Each row of numbers stands for one node and depends on some of the facts below. Use the named rows to name the rest.

Some rows with their names:
[-11  -3 -18 -13   0  -9   9   0 -11 -13  25  10  18  12   2 -42  -5   4
   1   3   3 -12   2  28  -9   5  -4] : traplutrur
[ 29  10  -2   3   5  25   2   2   1  -7   3  -8  11  -3 -11  17  -6  -1
   8  -8 -13  -5   2  -9 -10   0   2] : trodre
[ 34   6  -5   3   1 -14  -5  -4  -4  -5   9 -11   3   7   2  22   0  -1
   6  -6 -12   7   7   0  -6   3  -1] : klosiklel
[24 -3 -1  0 -2 11 -2  4 11 -1 -5  6  2  4  2 15  4  4 -1  3 -9  8  0 -1
  3  3  1] : dusko
[ 10  11 -19   6  13 -20 -11  -7 -15   4  -2  -4   0   7   5   7   0   4
   2  -4 -22  15  -4  -2   8   2  -3] : betul
[-29 -11 -21  -1   3 -11   6   7   1  -8  30 -24  -3  -1  -9 -40  -2  -8
   2   1 -24  23  49  42 -50  -1  18] : flovigun
[  6   1   5  -1   8  -4   0   0 -14   6   9   1  -5   2   4 -38   4  -3
   1   4  24  -1   6   4 -12   5  -1] : skosin
[ 15   0 -13   7   1 -17  -4  -4   1   0  12 -12  -1   7   0  22  -2  -1
   3  -6 -21   8  16  11  -7   4   4] : pebrik
[-27  -2  -5  -8  -1   0  -3   4   5   5  -2  -1   0  -4 -11 -72  -2   1
   4   4  10   5   0  -1  -2 -13   0] : tuker
[-25   1  19 -19  -7  37  -4  13   8  -7  -6   3 -10   4  -4 -77  17  -3
  11   0  22 -18   2  -8 -14  -7   8] : klavin
[  2   2  17 -19   2  12   2   0  15   9 -11   2  -1  15  11  -6  -2   1
  -7   3 -14   6   2  12 -21 -10   3] : gagi
[ 61   9  -2  17  13   3  -4   1   2  35 -32 -10  -9 -23 -26   0 -11 -15
  -5 -15  23  18   5 -57  42 -24   0] : kedrir
[-18   2  -3   8  -6   3  -2  -1  -2 -10   6   1   8   1   1   2  -3   7
   4   4  -7  -2 -11   6  -6   4  -4] : guple
[-24  -2  -6   7  -7   5   2   0   3  -8   4   2   5   0  -4   8  -3   2
   0   0  -8  -4  -7   4   0   3   0] : klogrin
[-16  -3  -8   0  -6   5  -1   1   7  -7  -1   0   3  -3  -6  11  -2   4
   1  -2 -12  -1  -8  -4   4  -3   0] : zuklo
[  5  -1   3   8  -2  -3   0   0  -6  -8   3   0  -2   0   6  27   4   0
   1  -2   0 -11   4   3   6  11  -1] : piploklem
[-44  -8 -13   8  -9  -1   8   4   3 -20  14  -5   9   1  -4   5  -2   3
   3   6 -16  -2   8  25 -19  10   8] : sabel
[ -8  -4  -5  13   4  -4   0  -2  -7  -1   8  -2  -7 -10   0 -19   7  -5
   2   6  20   6  15   6 -16  14   4] : trokam
[-10   5 -20   6  17 -19 -12  -2  -8  14  -3 -12  -7  -1  -1 -54  -1  -1
   4   2  -6  34   9   1  -7   0   2] : kezumom
[ 0  2  5 -2  0 -4 -5  1 -6 -9  3  0 -1  7  7 21  6  3  5  0 -5 -6 -9 -2
  6  4 -5] : teka

How the nodes are related:
bavi: ζ tetesim, drikos; δ 345
begrul: η klifi
berum: δ 345; γ tratrok
betul: η klurur; δ 718; γ lekuluk
bolitrul: ζ kedrir; δ 718
brakin: ζ skosin; η stusti; δ 345
brigas: η kloflel; δ 718
brodrun: η trokam; δ 718
bukek: η begrul
dadrun: ζ tetesim; δ 345
debe: δ 345; γ lekuluk
desa: ζ plupok, troplam, supun; η pestis; δ 718
dimi: η sugek
dokim: ζ grife, lazoska; δ 345
drapa: η rotrutel; δ 718
drikos: ζ tritrik; δ 718
drogra: δ 345; γ fledran
fefisek: η simul; δ 345
fetrus: δ 718; γ tetesim
figuplor: η stafluk; δ 345; γ rukom
fiplum: δ 718; γ trakal
flabi: ζ klavin; δ 345
flakila: δ 718
flapir: ζ troplam; η pebuplur
fledran: ζ zuklo
fleliku: η troplam
flovigun: δ 718; γ begrul
flupok: η drapa; δ 345
fomik: ζ supun; δ 718
funa: ζ tratrok, fomik; η rarik; δ 718
fuzumu: η pebrik; δ 718
gagi: ζ flapir
gazir: η supun; δ 345
givel: δ 345; γ lanol
gresin: δ 345; γ patin
grife: η guple; δ 345
guple: η ramu; δ 345
kasi: δ 718; γ lanol
kedrir: ζ kezumom; η flapir; δ 345; γ tratrok
keron: δ 718; γ sedres
kezumom: ζ trakal; δ 718; γ lekuluk
klalelal: ζ gagi; η dadrun; δ 718
klavin: δ 718
klesel: η plupok; δ 718; γ klodram
klifi: δ 345; γ rukom
klodram: η tesin
kloflel: ζ trustul, klavin, stoklak; η tetesim; δ 718; γ tetesim
klogrin: η kote; δ 345
klosiklel: δ 718; γ sedres
kote: δ 345; γ brakin
laklun: ζ ramu, tuker, tritrik, flabi; δ 718
lanol: η bukek
lazoska: ζ flapir; δ 345
lefude: ζ ramu, supun; η stasimo; δ 345
lekuluk: δ 718
lenatro: δ 345; γ begrul
librin: δ 345
mekla: ζ troplam, flapir; δ 718
mopi: ζ givel; δ 718
mugistum: η trozar; δ 718
neno: ζ klavin, kedrir, tuker; δ 345; γ tudrak
nosto: ζ gagi; δ 345
nufle: δ 718; γ klurur
pebrik: δ 718; γ fleliku
pebuplur: ζ givel; η lanol; δ 718
pesin: δ 345
pestis: δ 718
piploklem: ζ pesin; δ 718
plagudan: η kedrir; δ 718
plebros: η truzar; δ 345
plupok: ζ fomik, flovigun; η mugistum; δ 718; γ funa
pluzastu: ζ klavin; η klogrin; δ 345
ramu: ζ supun; η fefisek; δ 718; γ drinil
rarik: η vedu
rotrutel: η plagudan
rukom: η gazir; δ 345
sabel: η plebros; δ 345
sedres: δ 718
segrune: δ 345
simul: η klalelal; δ 345; γ dimi
skestik: δ 718; γ patin
skosin: ζ ramu, trakal, flabi; δ 718
sofleflir: δ 345; γ fleliku
stadrul: ζ supun, brakin; δ 345
stafluk: η trakal; δ 718
staplefor: η brigas; δ 345
stasimo: ζ trustul, supun, laklun; η flupok; δ 345
stoklak: δ 345
stusti: η fuzumu; δ 345
sugek: η segrune; δ 718
supun: η traplutrur
tadem: δ 718
teka: η desa; δ 718
tesin: η funa; δ 718; γ zodros
trakal: ζ klavin; η klodram; δ 345
traplutrur: ζ drikos; η sabel; δ 345
tratrok: ζ tuker; δ 718
tritrik: η rukom; δ 345; γ flakila
trobrove: ζ kezumom, fomik, neno; δ 345; γ patin
trodre: δ 345; γ klavin
trokam: ζ kezumom; δ 718
troplam: ζ staplefor, fuzumu, flabi
trozar: η dimi; δ 718
trustul: ζ flabi; δ 345; γ tratrok
truzar: η flovigun; δ 345; γ begrul
tudrak: η pluzastu; δ 718
tuker: δ 345
vedu: δ 718
zodros: η grife; δ 345
zuklo: δ 345

Name these rows:
No name comes twice in this set of rows, the named rows included.
[-13   1  11 -12   0  -3   9  -2  -5  -7  13  -5  -2  13  14   4   1  -2
  -5   4 -12 -10  11  27 -37   5   9]  klalelal
[-22  -9 -12   2  -9  -4   3   5   3 -16  18  -4  -1   1   1  15   5  -4
   3  -1 -14  -5  20  27 -16  12   9]  vedu
[-27   7  18  -9   1   3   2   2   2   8  -5  -1  -1   4   5 -45  -8   4
  -3   6  -2   1 -15  -2 -20 -16  -2]  staplefor
[-14   2  40  -2 -15  25  -1  -1   6 -20  11  11  11  -7  15   6   0  16
  12  11  15 -21 -33  -4 -11  -1 -20]  rukom
[-16   2  11 -21   2  10  -8   3  16   2   2   0   1  11   9 -92   1  12
   7  12   0  23  -7   5 -26 -11  -4]  supun
[ -6   5  25  -9   5  -1   6  -5 -12   7   1   0  -5  10  12  -1  -1  -5
  -7   4   4  -7   6   9 -27  -1   1]  mekla
[ 23   6 -16   9  24  -5  -2  -6 -26  10  12  -8  -2  -7   3 -31  -4  -3
   0   4   1  24  15   8 -12   9  -2]  kloflel
[-32   6  13 -12  -3   8   2  -2   2   2  -1   0   4  10   9 -19  -6   7
  -1   6 -20  -7 -16  13 -29 -12  -1]  grife
[ 23   5  -7  21  18   4   5  -7 -19   9   8  -8   4 -16  -5 -28  -8  -4
   1   6  14  24   9  -6 -14   7  -1]  trobrove
[-51  -5  14   4  -6  16   3   5   5  -8  -1   8   0  -7   1 -60   4   6
   4  16  25  -5 -12   4 -16   1  -2]  trakal
[ 21  10  14   0   7 -16  -3  -8  -9   6   7 -13   2  15   9 -28  -5   1
   7   2  12  14   7  -1 -29   2   1]  plupok
[  8   7  -2   0  12   4   0  -2  -3   9   6 -11   5  -4 -10 -50 -10  -1
   3  -2   2  17   6  -7 -14 -11   0]  trustul

Now the same nodes, written a new way:
Named rows:
[-21  29  27  10   4 -12  26  45   8  49  19  -3 -20 -27  17  -1 -19 -34
  44  56 -10 -16   5  18  45   6   5  19  -8  52 -21  14  -6  -6 -22 -15
  27  36 -33 -19 -11  -8  27] : flakila
[-42  17 -58 -29  23  36 -24   5  46 -44  25  33 -43  42 -59   5 -15  11
  22  -9 -43 -47 -38 -32 -44 -10  17 -73  54 -33  67 -59  29  39  36 -38
  -7  65 -31 -12 -20  59 -71] : betul
[-12 -12  52 -33   9 -36  40  57 -53  39  -8 -38 -19  36  14   6 -18 -45
  32 -22  -8  40  34 -25  57 -16  10  38  -7  39   1  49 -72  34 -20   4
 -37  41 -28 -16 -49  37  -6] : skosin
[ 21  32 -16 -11  39 -39  -7   3  29   5  14  24 -18 -57 -35  -4 -15 -43
  31 -17  14 -41 -14   0 -24  -9  28  -8  27  13 -28 -30  -2  -1  -6 -32
  19   4 -20 -10  40  -5   6] : brodrun
[ 23  -2  58   1 -49  31  47  35 -32 -17 -30 -39  43  32  40   5  -9 -24
  33 -17 -15  41  11  18  52  32  -4  18 -57   0 -18  34 -40  14 -19 -15
 -36  13  34 -13 -60  -2  28] : fledran
[ 53  -2 -29 -23  49 -35 -27  -4  33 -22   3  30 -32 -56 -51  -9 -12 -51
  20 -31  -1 -49 -27   5 -53 -17  39  -9  49 -25 -37 -50 -11  12  15 -24
  19  -3 -15  -9  45 -32 -29] : mugistum
[ 47 -49 -13 -31  -1 -33 -24  21 -64   2 -83  -8  31 -21 -48  -7  16 -12
 -74 -44   5  23 -20 -21 -21 -32  14  26  40 -63 -12  36   7  20 -27  37
 -47 -33  11  10  40  58 -26] : pluzastu
[ -8  27  56 -21 -37 -40  50  53 -24  40   3 -44 -31  23   9 -14  -9 -36
  36  -5  -9  27  27  17  51  20 -29  30 -27  38   3  40 -58  26 -26 -28
 -24  32 -20 -10 -43  -2   3] : mopi
[-38 -12  -3  47 -59 -42  -3  52 -28 -44  -8 -25 -40  61  43 -29  27  58
  -5  53   3  48  30  -9  39  18 -47   2 -43  16  19  42  -5 -11  24  63
 -29 -25  37 -13   2 -20  21] : trobrove
[-42  34 -17 -12 -11  18 -22  26  28 -32  23  30 -35  38  34  13  15  39
  41  76 -17  15  37 -40  26  -2 -30 -30  29  51  27  -7  16  19  38  12
  31  58 -17 -12 -31 -14 -18] : keron
[-29  40   1  59  25  47 -43 -46 -43   8  15  50  50  59  50  87  22  56
 -12  77 -31 -11  46  18 -36  12 -50  34   4  -5  49  16  15 -19  32  20
  37  16 -32  -4 -49 -30 -41] : lenatro
[-48 -29 -48  23 -34  73 -15   1  49 -29  26 -17 -34  62  -9   3 -16  49
 -17  26 -44 -22 -45  -3  26  -2 -22 -46  27 -23  72 -30  42  30  22  12
   9  62 -26  -8 -46  62 -14] : debe
[ 45 -30  47 -30  -4 -40  -1  10 -11 -29 -62 -44 -45 -56 -66 -23   4 -37
  18 -40 -17 -17  20  40 -21 -14  -8  -1  33 -28 -38 -18 -70  29  20 -33
 -32 -14  18  -7  11 -33 -72] : klalelal
[-45 -60  19 -34 -59  68 -38 -47 -13  25  23 -29   6  16  51  10  75  39
   5  50  31  20  29 -55  22  54 -31 -16  27  55  12  25  43  28  26  25
  34 -22  26  47  19 -24  23] : berum
[  6  52  17 -30 -41 -54  72 -54 -56 -41 -46 -47  57  49 -69  52 -24   5
  16 -43  68 -41  44  41 -57 -39  50 -75 -63 -33 -33 -20 -24 -24  38 -64
 -77 -43  69  90 -56  75   3] : flapir
[ 64 -57  33 -30  28 -39 -35  11  18 -38 -75 -44 -41 -55 -38 -27   2 -46
  16 -47 -27  10  10  38 -31  20   9  14  48 -36 -41 -20 -72  36  30 -10
  -6 -18  -5  -9  32 -38 -77] : funa
[-19 -20  56   3 -52   6  48   7 -59  57   3 -49 -10  49  16 -12   2  26
 -33 -33 -18  30   4  34  47   7 -38  37 -53   0  17  47 -11  -5 -39  14
 -24 -22   8 -10 -35   5  27] : dokim
[-21 -15  15  46 -21  42   1  21 -28  70  20 -25  23  19  36  -7 -11  18
  -7  12 -21   6 -34  32  39  10 -14  36 -31  20   0  29  34 -39 -46  32
  26 -12 -27 -12   5  10  35] : tuker
[  5  40  55  -4 -54 -47  30  61 -18  29 -23 -45 -32  38  25 -23  10 -47
  43 -11 -12  34  11  38  44  66 -43  20 -18  41  17  40 -62  32 -57 -16
 -23  40 -34 -13 -20  10  -1] : trokam
[-28 -51  48   6   6   7  44 -32 -21  48  19 -48 -10  52  36 -16 -16  14
 -57 -36 -14  41   5   9  45  26 -15  40 -55  -4  22  50 -61  18 -22  19
 -23 -30  -9 -12 -34  -5  29] : stadrul

Name these rows:
No name comes twice in this set of rows, the named rows included.
[ 16  55 -32  -7  43 -23 -41 -56   1 -38   4  67  65  11  31  87  49  54
 -75  72  31 -35   0 -49 -67 -18 -48  37  51 -64  55 -14  37 -26  14  -9
  -7  12 -15 -10   6 -42 -46]  truzar
[ -5  25 -59  40  41 -47 -22 -51  10  18  14  -1  58  -1 -44  -5 -21  -1
 -63 -41  41 -39 -17  39 -62  -4  45 -31 -45 -30  -5 -15  33 -33 -12 -24
  22 -45   4  57  54  71  34]  flupok
[-27  17 -45 -26  38 -30 -34 -27  37 -45  14  57 -37 -38 -20   1  11  32
  27  43   5 -19  21 -47 -56 -15  -3 -55  58  12   9 -51  24  24  42  -7
  23  26  -4  -8  32 -22 -62]  klesel
[-19 -32  62 -42 -61 -17  28  15 -53  64  -9 -49 -21 -39  45 -10  68 -67
  37 -38  59  33  39 -53  52  68 -25  22   7  60 -28  50  -6  39 -32 -43
   3  -1   2   7  -3  -9  11]  tratrok
[ 69 -70  -3 -27  -2  19 -45  67 -69  -4 -94 -33  -7 -47 -38 -28  32 -15
 -69 -45 -40  35 -14  34 -19 -31  31  27  60 -60 -32  28 -13  30 -12  54
  -2 -28   0  25  42  24 -72]  trakal
[ 50   8  -3  15   9  30 -14 -17  24 -36  -1  35  58 -51   5   9 -19 -30
  26 -25   8 -15 -36   1 -19   4  50 -30 -36 -39 -35 -38  22 -17  10 -17
  15 -12  31  -6   1  -9  24]  fleliku
[ 12  33  63 -26 -61  22  75   3 -61 -15 -10 -47  -5  11 -30  24   0  22
  37 -28  -7  -3  33  41  49 -21 -37 -24 -62 -14 -32  13 -26 -25   5 -49
 -75  -6  68 -14 -66 -32  10]  gagi
[-18  51 -55  16  46 -51   2 -39  25  -9  21  13  49  26 -58   9 -32 -57
  31 -38  68 -42  36  37 -63  12  62 -67 -51  40 -15 -20  -2   1  14 -57
  32 -39 -12  68  50  78  25]  plagudan
[ -1 -13  62 -33 -48  46  71  30 -66  -3 -14 -46  19  26 -12  53 -16   6
  37 -28 -11  25  37  -9  53 -41  21  13 -59 -14 -36  37 -35 -10  17 -23
 -67   4  57  -9 -69   3  17]  troplam
[ -7  -8 -17 -38  18 -46 -32 -41  39 -47 -53 -10 -40 -12 -14 -20  28  20
  -7 -30   9  34  33 -49 -51  30 -33 -27  49 -33  26 -18 -65  38  45 -15
 -42  -2  19 -11  13 -31 -79]  plupok

Now the same nodes, written a new way:
Named rows:
[ 19  12  13   1  -2   9   1   2  14   5   0  -9   6 -38 -13  -1 -11   0
  -5  27  -2   3 -16 -13 -12  15  -3   4] : brigas
[  6   4   3  -2  -6 -19  14 -12  24  -6  21 -33  21  56  30  24 -57  29
  -3  -6   1  30 -15  13   3 -10   6  48] : klifi
[ 14  -1   9 -10  11  -5 -16 -22  16   1 -20   6  -5  24   7  25 -46   2
  -6 -51  -5   1 -18 -42  -3 -36   9   8] : troplam
[  6  14   2   4   0   7 -11  -6  16   2   8  12  -2  25  -2   5   1  -2
   0   1  27   3 -24  19   2 -16   4   4] : trodre
[  2   4   9   3   2  11 -32 -19   4   3  -2  25  -9  -2   1  -7  -4 -20
   8  -3   0  17 -22 -23 -12  16  -3   5] : grife
[ 16  15  10   3   4  16 -25 -13  12   8 -10  34  -5 -30 -21   2   3  -9
  17   0   5 -20 -19 -18   0   3  -3 -15] : rotrutel
[  6  13   3   6   1   7 -14  -7  14   2   8  11  -2  25  -1   6   0  -2
   3   2  28   3 -25  14   0 -17   3   0] : drogra
[ 11   9  15   5   7  -1  -6  -9   7   5  -6  -7  -3 -22   2  -3 -11  -2
   5 -18  -4  15  -3  -5 -21   9  -4   1] : bavi
[  5  17   6   3   5   5 -17  13   8   3   1 -45  -1  28  -8 -11   2  -1
 -37  -4  28   6 -19   0 -20 -29   5   5] : plupok
[  3  -2   3   0  -1   4 -42 -38  -3   1  -9  27 -16  31   3  10 -26 -20
  17 -31 -14   2 -26 -43   1  -7   7  -4] : plebros
[  7  13  15  -6  11  22 -24  -6   6   6   2 -24  -6 -52 -15 -14  17 -17
 -19  39  15  17 -22 -18 -28  29 -11   5] : teka
[  8   8  10   3   0   9 -15 -13  14   4  -1  21  -2 -18   3   1  -9  -8
  23   4  -6  10 -19  -8 -12  21  -4   1] : pesin
[  9  14   3  -9   0   6 -11  -1  15   2   6 -18   3  21 -15   5  -1   0
 -14  10  23  -4 -32  -2  -3 -28   6   5] : fiplum
[ 16  21  20   0   9  18  16  18  15   9   9 -24   7 -82 -20 -20  28   4
 -14  64  20  14 -11   7 -31  45 -15   5] : tudrak
[  7   6   8   2   2   6 -27 -23   9   4  -4  17  -7  -7   1   5 -14 -13
  17  -8  -5   6 -20 -17 -12   5   0   0] : fefisek
[ -1  -1   3   1   0  10 -48 -33  -3   1  -8  26 -17  29   2   6 -23 -25
  12 -27 -13   8 -27 -41  -5 -14   7  -3] : sabel
[ 23   5   5  12  -6 -13  11 -15  14   3 -11  20   2  11   6  16 -45  16
  24 -45 -27 -10   0 -13   2 -22   7  -2] : dadrun
[  6   6   9   0   2  10 -26 -21   5   5  -2  15  -9  -8   5  -3  -7 -19
  10  -3  -2  16 -22 -20 -10  14  -3   2] : guple
[ 18  15  15   9   0   7  17  -1  22   7   3  16   6 -52  -3  -1   2   6
  24  21  -2   9  -6  14 -14  37 -10   4] : stusti
[  8   7  12   4   0   5 -10 -15  12   5  -1  16  -2 -16  -1   2 -10  -7
  19   0  -8   9 -15 -10  -6  17  -5  -1] : tuker

Rows to name:
No name comes twice in this set of rows, the named rows included.
[ -4   0   7  -3   6   2 -41 -23  -6   3 -14  -3 -17  19   8  -1 -22 -24
  -8 -43 -15  16 -21 -30 -15 -15   9  -1]  traplutrur
[ 31  19   1  10  -6  -9  36  14  31   1   9  -9  19   6 -18  17 -23  35
   9  14  16 -17  -6  24  16 -21   5   5]  pebrik
[ 25  17  18  15   1   2  35   9  32   8   5  18  13 -66  -1   2   4  17
  29  35   1   1  -1  30 -15  46 -13   7]  klogrin
[ 20   8   6   9  -2 -17  11   1   9   2  -9 -25   6  -2 -16   3 -40  12
  -1 -28 -31  -4   3 -20  -2 -17   8   2]  trokam
[  5  12  22 -11  13   1  27   2  21   9   2 -15  10 -39  -5  -4   2   8
  -2   5 -12  19   6  17 -26  17  -9  -7]  trakal
[ -4  21  13   2  10  24 -22   5  12   6  15  -9  -5 -11  -3 -18  41 -14
 -18  41  51  23 -32  30 -24  11  -8   5]  figuplor
[ 29   8   5   5  -8  -8  16   0  21   2  -2   8  13 -14 -16  14 -42  26
  15   2 -17 -13  -3 -15   6   8   0   4]  pestis
[ -9   9  14  -7   9  27 -55 -23  -4   6   2   1 -18 -26   3 -16  24 -42
 -10  15  11  35 -36 -22 -27  23  -7   4]  zodros
[ 17  10  11   8  -3   5 -23  14  10   6  -8 -49  -2   1  -2 -14 -17   9
 -13  -2  -2   8 -18 -20 -36  12  -3   1]  fomik
[ 25  12   9   9  -4  -7   8  -7  31   4  -4  22  15 -17  -6  19 -40  23
  18  -3 -17 -14  -7  -8  11   2  -1   6]  tetesim

